Here is a tiny trained network, its code and every weight. The questions are about switching its units off for an input and a class, where a switched-off unit gives its printed mean instead of its output.

import numpy as np


def w(rows, s, z=0):
    codes = np.array(rows[::2]) - 128.0
    scale = np.full(codes.shape[1], s)
    scale[-1] = z or s
    return codes * scale


def f(y):
    return np.maximum(y, 0)


def log_softmax(a):
    a = a - a.max(-1, keepdims=True)
    return a - np.log(np.exp(a).sum(-1, keepdims=True))


def net(x, mask):
    res = np.array(x, float).reshape(1, 8) / 4 @ E
    y = f(res @ A[0][:, :-1].T + A[0][:, -1])
    res = res + np.where(mask, y, B[0][:, -1]) @ B[0][:, :-1]
    return log_softmax(res[-1] @ U[:, :-1].T + U[:, -1])


A, B = {}, {}
E = w([
[111,98,119,179,203,72],'x0',
[61,188,171,21,121,98],'x1',
[208,254,7,172,113,130],'x2',
[37,142,127,185,166,215],'x3',
[112,191,98,202,98,103],'x4',
[104,182,123,33,166,164],'x5',
[74,100,168,97,176,18],'x6',
[165,161,217,192,186,61],'x7',
],0.006)
A[0] = w([
[151,144,91,209,134,144,136],'N0',
[61,109,183,89,156,88,215],'N1',
[124,248,87,97,101,115,252],'N2',
[88,87,210,130,145,114,254],'N3',
[139,205,115,107,116,112,192],'N4',
[62,100,108,99,103,189,135],'N5',
],0.011,0.0025)
B[0] = w([
[51,141,31,229,142,147,203],'N0',
[21,179,159,191,69,135,253],'N1',
[156,139,53,106,2,186,227],'N2',
[112,182,189,138,30,121,255],'N3',
[138,131,71,126,63,159,188],'N4',
[64,117,47,114,148,207,195],'N5',
],0.0091,0.0084)
U = w([
[246,112,132,78,95,122,204],'0',
[153,167,124,139,224,128,3],'1',
[111,150,224,136,137,89,94],'2',
[99,144,97,150,105,161,146],'3',
[134,84,94,152,188,57,134],'4',
[128,114,91,56,191,162,97],'5',
],0.012,0.0046)

Each question gives the input, the list of numbers given to net, and the class t.
The units are the neurons (one row each of A and B). Each row of codes is followed by its name. A weight is (code - 128) times the scale printed after its matrix; where a second scale follows, it is the last column's (A, B and U).
mask holds one flag per neuron, in row order. A switched-off neuron (its flag False) gives its mean, the last column of its row in B, instead of its output. The means were averaged over made-up inputs and are rounded, as every weight is.
A unit's drop is (log p(t) with every unit on - log p(t) with that unit switched off) / (log p(t) with every unit on - log p(t) with every unit switched off).
The circuit of an input: a set's keep is (log p(t) with only the set's units on - log p(t) with every unit switched off) / (log p(t) with every unit on - log p(t) with every unit switched off). Starting from all 6 units, units are removed one at a time, each time the one whose removal leaves the highest keep (on an exact tie, the one counted first), for as long as the keep stays at least 0.8.
units of the circuit, in order: the units of the circuit, biggest drop first
unit that matters most: the unit with the biggest drop
top k neurons: the k neurons with the biggest drops, biggest first
drop when u is switched off: that unit's drop, to one decimal
input [4,-5,-3,-6,-3,-1,-6,-7], class 0: unit that matters most => N1
input [6,-2,-1,0,4,1,1,7], class 2: units of the circuit, in order => N2, N5
input [5,-3,-6,-5,0,-8,-4,-3], class 0: top 3 neurons => N1, N5, N0
input [5,-4,-8,7,2,8,4,2], class 2: units of the circuit, in order => N2, N3
input [-2,-6,-2,-6,-5,8,-1,-5], class 5: units of the circuit, in order => N3, N2, N1
input [0,3,3,-4,-7,-2,1,0], class 0: top 3 neurons => N0, N1, N5
input [8,-1,0,-3,-1,2,0,1], class 4: units of the circuit, in order => N2, N3
input [5,7,-4,-1,-2,-5,-6,-1], class 2: top 2 neurons => N2, N0
input [-7,-6,-1,-2,3,-2,3,-3], class 4: units of the circuit, in order => N2, N3, N1
input [-8,-7,-6,-6,3,-8,6,-3], class 0: top 3 neurons => N1, N0, N5
input [8,-2,-6,8,-1,0,8,-2], class 2: drop when N3 is switched off => 0.2
input [1,4,8,-6,-4,-2,-4,-8], class 0: drop when N0 is switched off => 0.1
input [-1,2,6,-4,-7,-2,0,4], class 0: drop when N3 is switched off => 0.0
input [-1,1,-6,-5,-7,-8,-6,-3], class 0: units of the circuit, in order => N0
